Below is a small trained network, with its code and all its weights. Each question gives an input and a target symbol and asks what happens when units are switched off, that is, made to give their printed mean instead of their output.

import numpy as np


def w(rows, s, z=0):
    codes = np.array(rows[::2]) - 128.0
    scale = np.full(codes.shape[1], s)
    scale[-1] = z or s
    return codes * scale


def norm(h):
    return h / np.sqrt((h * h).mean(-1, keepdims=True) + 1e-5)


def f(y):
    return np.maximum(y, 0)


def softmax(a):
    e = np.exp(a - a.max(-1, keepdims=True))
    return e / e.sum(-1, keepdims=True)


def log_softmax(a):
    a = a - a.max(-1, keepdims=True)
    return a - np.log(np.exp(a).sum(-1, keepdims=True))


def net(x, mask):
    ids = ['αβεζηλξπφψ'.index(c) for c in x.split()]
    T = len(ids)
    res = E[ids] + P[:T]
    u = 0
    for l in range(2):
        q, k, v = (norm(res) @ M[l].T for M in (Q, K, V))
        z = softmax(np.where(np.tri(T) > 0, q @ k.T / 2**0.5, -1e9)) @ v
        res = res + np.where(mask[u], z, O[l][:, -1]) @ O[l][:, :-1]
        u += 1
        y = f(norm(res) @ A[l][:, :-1].T + A[l][:, -1])
        res = res + np.where(mask[u : u + 4], y, B[l][:, -1]) @ B[l][:, :-1]
        u += 4
    return log_softmax(norm(res)[-1] @ U[:, :-1].T + U[:, -1])


Q, K, V, O, A, B = {}, {}, {}, {}, {}, {}
E = w([
[101,65,159,84,142,61,114,140,100,148,184,109],'α',
[73,63,145,137,162,55,112,86,95,154,150,111],'β',
[84,116,100,214,129,203,208,60,33,158,122,150],'ε',
[73,91,239,96,160,135,206,133,94,166,136,137],'ζ',
[81,142,134,130,121,48,149,116,79,142,50,95],'η',
[135,161,75,169,96,127,182,179,56,163,12,137],'λ',
[153,127,8,224,93,138,131,91,41,103,125,110],'ξ',
[170,116,113,113,97,175,182,217,76,149,153,141],'π',
[128,111,208,50,135,43,139,190,116,109,124,81],'φ',
[185,143,66,141,112,64,100,171,72,45,72,38],'ψ',
],0.018)
P = w([
[170,86,148,106,85,149,147,43,217,92,77,128],'0',
[36,84,44,36,156,173,103,185,81,196,150,45],'1',
[125,129,61,62,166,120,128,135,117,173,139,124],'2',
[79,115,89,64,162,87,178,114,74,85,110,157],'3',
[35,101,108,133,96,135,71,176,137,107,183,130],'4',
[157,152,133,127,146,74,126,126,132,171,170,153],'5',
[139,113,160,117,154,79,173,107,68,60,107,180],'6',
[82,112,170,198,42,134,75,167,127,103,184,122],'7',
[203,134,190,176,134,108,141,125,128,156,172,118],'8',
[203,80,206,144,120,74,180,73,87,82,94,171],'9',
[163,78,224,193,35,111,118,109,146,120,118,105],'10',
[216,56,248,203,77,135,139,111,104,182,144,53],'11',
],0.016)
Q[0] = w([
[108,199,83,56,197,170,80,99,187,70,116,225],'0.h0',
[11,54,158,140,2,178,59,170,138,10,86,195],'0.h0',
],0.0072)
K[0] = w([
[16,127,67,56,189,164,126,179,3,108,149,51],'0.h0',
[214,57,102,74,199,48,235,82,26,67,89,219],'0.h0',
],0.0061)
V[0] = w([
[99,73,151,168,197,98,43,2,138,130,209,33],'0.h0',
[83,200,146,165,181,73,124,106,121,141,25,141],'0.h0',
],0.0091)
O[0] = w([
[81,99,94,190,51,147,168,188,210,87,170,126,58],'0.h0',
[215,126,124,132,222,118,245,132,151,162,204,86,254],'0.h0',
],0.011,0.0043)
A[0] = w([
[127,166,221,169,2,165,224,190,32,189,150,163,253],'0.n0',
[154,74,73,202,187,106,36,200,38,103,185,54,217],'0.n1',
[132,104,139,103,163,62,182,181,112,86,71,153,165],'0.n2',
[87,87,18,176,210,73,151,170,180,161,116,228,92],'0.n3',
],0.0046,0.005)
B[0] = w([
[67,88,135,115,195,104,161,123,65,51,135,103,254],'0.n0',
[112,172,103,105,62,10,141,71,130,130,113,170,224],'0.n1',
[60,156,124,130,46,82,111,222,193,119,188,97,198],'0.n2',
[104,182,76,160,118,126,144,136,117,174,123,76,148],'0.n3',
],0.011,0.0089)
Q[1] = w([
[33,232,62,66,184,105,143,131,169,106,152,238],'1.h0',
[143,117,42,33,174,235,107,88,254,119,83,99],'1.h0',
],0.007)
K[1] = w([
[58,246,114,159,173,84,94,154,76,109,227,154],'1.h0',
[43,132,1,20,161,134,138,144,150,189,120,126],'1.h0',
],0.007)
V[1] = w([
[45,105,255,110,137,183,193,110,119,172,155,191],'1.h0',
[102,130,70,195,143,157,171,74,95,180,97,166],'1.h0',
],0.0092)
O[1] = w([
[153,198,36,72,5,64,125,94,132,112,131,136,5],'1.h0',
[191,112,231,81,43,80,30,192,114,77,241,32,148],'1.h0',
],0.012,0.0026)
A[1] = w([
[44,139,167,170,52,171,54,149,126,72,73,254,64],'1.n0',
[190,34,185,68,142,147,107,194,198,97,188,17,94],'1.n1',
[66,125,189,90,78,128,9,70,50,101,16,213,3],'1.n2',
[68,42,171,197,121,129,138,50,53,143,116,106,135],'1.n3',
],0.0072,0.0052)
B[1] = w([
[21,40,183,150,70,128,87,50,38,120,2,54,146],'1.n0',
[222,158,118,111,207,90,145,132,143,27,122,142,177],'1.n1',
[160,244,159,215,126,194,199,184,209,99,214,124,174],'1.n2',
[94,135,90,70,177,133,118,175,153,150,147,230,254],'1.n3',
],0.012,0.0085)
U = w([
[70,48,123,155,68,125,127,84,90,139,95,95,254],'α',
[100,83,92,191,52,149,196,177,200,93,188,92,26],'β',
[181,127,162,71,2,56,89,132,126,90,166,56,154],'ε',
[157,174,27,86,18,65,144,63,121,125,105,145,41],'ζ',
[186,165,79,157,160,81,251,130,156,176,227,111,136],'η',
[180,145,167,59,169,75,90,38,56,192,106,126,157],'λ',
[99,49,237,105,158,102,50,191,132,80,171,120,164],'ξ',
[106,232,160,99,114,125,92,98,102,113,115,180,114],'π',
[101,139,21,125,151,123,145,43,126,141,67,207,141],'φ',
[93,48,165,166,213,178,128,125,142,206,140,164,114],'ψ',
],0.0082,0.0024)

Each question gives the input, a string of symbols that net reads in full, and the target symbol t.
The units are the heads (2 rows each of Q, K, V and O) and the neurons (one row each of A and B). Each row of codes is followed by its name. A weight is (code - 128) times the scale printed after its matrix; where a second scale follows, it is the last column's (O, A, B and U).
mask holds one flag per unit, layer by layer, with each layer's heads first. A switched-off unit (its flag False) gives its mean, the last column of its rows in O or B, instead of its output. The means were averaged over made-up inputs and are rounded, as every weight is.
A unit's drop is (log p(t) with every unit on - log p(t) with that unit switched off) / (log p(t) with every unit on - log p(t) with every unit switched off).
The circuit of an input: a set's keep is (log p(t) with only the set's units on - log p(t) with every unit switched off) / (log p(t) with every unit on - log p(t) with every unit switched off). Starting from all 10 units, units are removed one at a time, each time the one whose removal leaves the highest keep (on an exact tie, the one counted first), for as long as the keep stays at least 0.8.
units of the circuit, in order: the units of the circuit, biggest drop first
k most important neurons: the k neurons with the biggest drops, biggest first
top k neurons in layer l: the k neurons of layer l with the biggest drops, biggest first
drop when u is switched off: that unit's drop, to one decimal
input ε λ η, target ε: most important neuron : 1.n3
input ξ β α λ η β η, target ξ: units of the circuit, in order : 1.h0, 0.n1
input ε ξ λ η φ λ φ λ η π ε, target π: units of the circuit, in order : 0.h0, 1.n2
input ε η α η π η φ, target ε: 3 most important neurons : 1.n3, 0.n1, 0.n2
input λ φ η η η ε π λ η ψ ψ, target λ: 2 most important neurons : 0.n1, 1.n2
input α η β η ξ ξ π, target ξ: 2 most important neurons : 0.n0, 0.n2
input β β π α π, target α: 2 most important neurons : 1.n0, 1.n2
input ψ ζ ξ λ λ ξ β η π η λ π, target ψ: units of the circuit, in order : 0.n0, 1.h0
input α ε ζ ξ ε, target α: units of the circuit, in order : 0.h0, 1.n0
input π η η η ξ ξ, target π: 2 most important neurons : 1.n2, 0.n1
input ξ λ ξ η η ε η ξ β, target ξ: units of the circuit, in order : 1.h0, 0.n2
input η ε λ ξ η ξ λ η λ β ψ η, target ψ: 2 most important neurons : 0.n0, 1.n3
input ε η η ξ η π ξ λ, target ε: 2 most important neurons : 0.n1, 0.n2
input ξ λ α ε α ξ η π ξ η β, target η: 2 most important neurons : 1.n1, 1.n0
input ε φ λ λ ξ η ξ η ε η ξ, target ε: 2 most important neurons : 0.n1, 0.n2
input ψ β π η η η ε η β η ζ, target η: units of the circuit, in order : 0.h0
input ψ ε ε η π η η ψ, target η: 2 most important neurons : 0.n1, 1.n0
input λ φ η β π ξ η η ξ φ ξ, target λ: 3 most important neurons : 0.n2, 0.n1, 1.n2
input φ α ε η π ε φ ζ, target φ: top 2 neurons in layer 0 : 0.n0, 0.n1
input ψ β ξ π ξ η ε π λ η λ, target ψ: top neuron in layer 0 : 0.n0
input η π ξ ε, target ξ: drop when 0.n3 is switched off : 0.0
input ζ ξ ξ η ζ ξ, target ζ: drop when 1.h0 is switched off : 0.2
input φ η π η λ α λ π φ, target φ: drop when 0.n0 is switched off : 0.1
input η η ψ π π ε α, target ε: top 2 neurons in layer 1 : 1.n3, 1.n2
